Here is a tiny trained network, its code and every weight. The questions are about switching its units off for an input and a class, where a switched-off unit gives its printed mean instead of its output.

import numpy as np


def w(rows, s, z=0):
    codes = np.array(rows[::2]) - 128.0
    scale = np.full(codes.shape[1], s)
    scale[-1] = z or s
    return codes * scale


def norm(h):
    return h / np.sqrt((h * h).mean(-1, keepdims=True) + 1e-5)


def f(y):
    return np.maximum(y, 0)


def log_softmax(a):
    a = a - a.max(-1, keepdims=True)
    return a - np.log(np.exp(a).sum(-1, keepdims=True))


def net(x, mask):
    res = np.array(x, float).reshape(1, 4) / 4 @ E
    u = 0
    for l in range(4):
        y = f(norm(res) @ A[l][:, :-1].T + A[l][:, -1])
        res = res + np.where(mask[u : u + 4], y, B[l][:, -1]) @ B[l][:, :-1]
        u += 4
    return log_softmax(norm(res)[-1] @ U[:, :-1].T + U[:, -1])


A, B = {}, {}
E = w([
[255,239,108,156,27,120,95,101],'x0',
[152,149,78,29,38,122,148,45],'x1',
[164,194,180,118,85,136,103,112],'x2',
[129,155,171,149,139,114,201,150],'x3',
],0.0054)
A[0] = w([
[110,70,55,85,122,121,217,90,2],'L0N1',
[127,106,54,149,150,140,1,126,10],'L0N2',
[123,45,89,140,156,132,39,149,110],'L0N3',
[137,166,188,227,163,127,135,194,12],'L0N4',
],0.016,0.0045)
B[0] = w([
[151,134,106,69,136,144,186,202,216],'L0N1',
[123,62,119,148,4,140,99,140,199],'L0N2',
[71,58,84,154,108,125,71,74,229],'L0N3',
[213,92,201,136,155,125,151,183,245],'L0N4',
],0.016,0.011)
A[1] = w([
[234,243,97,213,81,137,67,151,126],'L1N1',
[89,226,75,201,218,147,89,171,50],'L1N2',
[111,253,52,202,193,145,88,108,4],'L1N3',
[83,62,111,155,220,129,111,173,22],'L1N4',
],0.014,0.0012)
B[1] = w([
[105,255,35,207,92,40,180,83,255],'L1N1',
[199,111,120,183,207,139,222,16,128],'L1N2',
[176,136,150,123,74,107,67,112,134],'L1N3',
[123,170,97,180,159,151,157,48,244],'L1N4',
],0.0084,0.0075)
A[2] = w([
[191,174,243,177,181,126,75,167,10],'L2N1',
[45,141,155,112,249,127,98,30,87],'L2N2',
[133,42,97,210,198,121,120,146,146],'L2N3',
[147,186,198,13,99,172,103,51,168],'L2N4',
],0.016,0.0012)
B[2] = w([
[252,85,144,196,120,113,145,158,226],'L2N1',
[66,146,147,174,141,182,203,163,160],'L2N2',
[129,183,183,98,64,140,140,86,247],'L2N3',
[63,149,188,124,155,60,76,175,147],'L2N4',
],0.014,0.012)
A[3] = w([
[191,135,184,67,246,166,110,46,5],'L3N1',
[137,212,86,153,196,95,138,59,44],'L3N2',
[212,111,30,12,209,160,140,156,12],'L3N3',
[154,181,208,158,4,143,207,76,162],'L3N4',
],0.013,0.0014)
B[3] = w([
[124,148,137,216,13,119,173,142,138],'L3N1',
[128,113,103,126,92,100,36,143,157],'L3N2',
[119,171,101,107,167,134,154,170,172],'L3N3',
[126,158,111,100,254,134,113,104,251],'L3N4',
],0.012,0.016)
U = w([
[119,123,81,11,132,134,207,232,151],'0',
[61,148,193,86,145,54,71,174,61],'1',
[133,231,54,152,131,46,80,91,151],'2',
[252,109,210,189,158,114,152,149,164],'3',
[74,16,102,138,25,158,65,82,162],'4',
[41,143,168,144,194,202,187,75,133],'5',
[138,94,169,102,168,147,95,82,1],'6',
],0.011,0.0061)

Each question gives the input, the list of numbers given to net, and the class t.
The units are the neurons (one row each of A and B). Each row of codes is followed by its name. A weight is (code - 128) times the scale printed after its matrix; where a second scale follows, it is the last column's (A, B and U).
mask holds one flag per neuron, layer by layer. A switched-off neuron (its flag False) gives its mean, the last column of its row in B, instead of its output. The means were averaged over made-up inputs and are rounded, as every weight is.
A unit's drop is (log p(t) with every unit on - log p(t) with that unit switched off) / (log p(t) with every unit on - log p(t) with every unit switched off).
The circuit of an input: a set's keep is (log p(t) with only the set's units on - log p(t) with every unit switched off) / (log p(t) with every unit on - log p(t) with every unit switched off). Starting from the 12 units with the biggest drops (on a tie, the unit counted first), units are removed one at a time, each time the one whose removal leaves the highest keep (on an exact tie, the one counted first), for as long as the keep stays at least 0.8.
units of the circuit, in order: the units of the circuit, biggest drop first
top k neurons: the k neurons with the biggest drops, biggest first
k most important neurons of layer l: the k neurons of layer l with the biggest drops, biggest first
drop of u: that unit's drop, to one decimal
input [-1,-1,3,-2], class 4: units of the circuit, in order -> [L0N2]
input [-6,1,6,0], class 5: units of the circuit, in order -> [L0N4; L0N2]
input [-6,-6,-4,4], class 5: 2 most important neurons of layer 2 -> [L2N2; L2N3]
input [-4,-2,5,-1], class 5: 3 most important neurons of layer 0 -> [L0N3; L0N2; L0N1]
input [-5,-7,5,-5], class 5: top 2 neurons -> [L0N3; L2N3]
input [-1,2,4,4], class 1: top 2 neurons -> [L0N4; L0N3]
input [-2,6,6,-6], class 1: top 3 neurons -> [L2N4; L0N3; L0N4]
input [2,4,0,1], class 2: top 2 neurons -> [L0N4; L0N3]
input [-8,-3,3,-4], class 5: 2 most important neurons of layer 2 -> [L2N2; L2N3]
input [3,8,7,-6], class 2: top 2 neurons -> [L1N1; L0N3]
input [-8,4,7,2], class 0: top 2 neurons -> [L0N1; L0N3]
input [0,-5,-7,-1], class 6: top 2 neurons -> [L2N3; L3N4]
input [0,5,-8,-8], class 4: top 2 neurons -> [L0N2; L0N3]
input [-6,8,4,-7], class 0: units of the circuit, in order -> [L0N1]
input [-7,-4,-6,-7], class 4: top 2 neurons -> [L0N3; L0N2]
input [-5,7,2,-8], class 0: top 2 neurons -> [L0N1; L3N3]
input [-7,-4,-4,-3], class 5: top 3 neurons -> [L2N2; L2N3; L1N4]
input [0,7,4,6], class 1: top 3 neurons -> [L0N4; L2N4; L1N1]
input [6,8,-7,-6], class 0: top 3 neurons -> [L0N1; L0N3; L2N3]
input [5,0,0,-8], class 4: units of the circuit, in order -> [L0N2]
input [4,3,-8,-2], class 0: drop of L0N1 -> 1.0
input [2,-1,-2,-3], class 4: drop of L1N4 -> 0.0
input [-6,7,-6,1], class 0: drop of L0N1 -> 3.0
input [-6,2,4,-2], class 5: drop of L0N2 -> 0.3
input [-6,-8,-7,-3], class 5: 2 most important neurons of layer 2 -> [L2N3; L2N2]
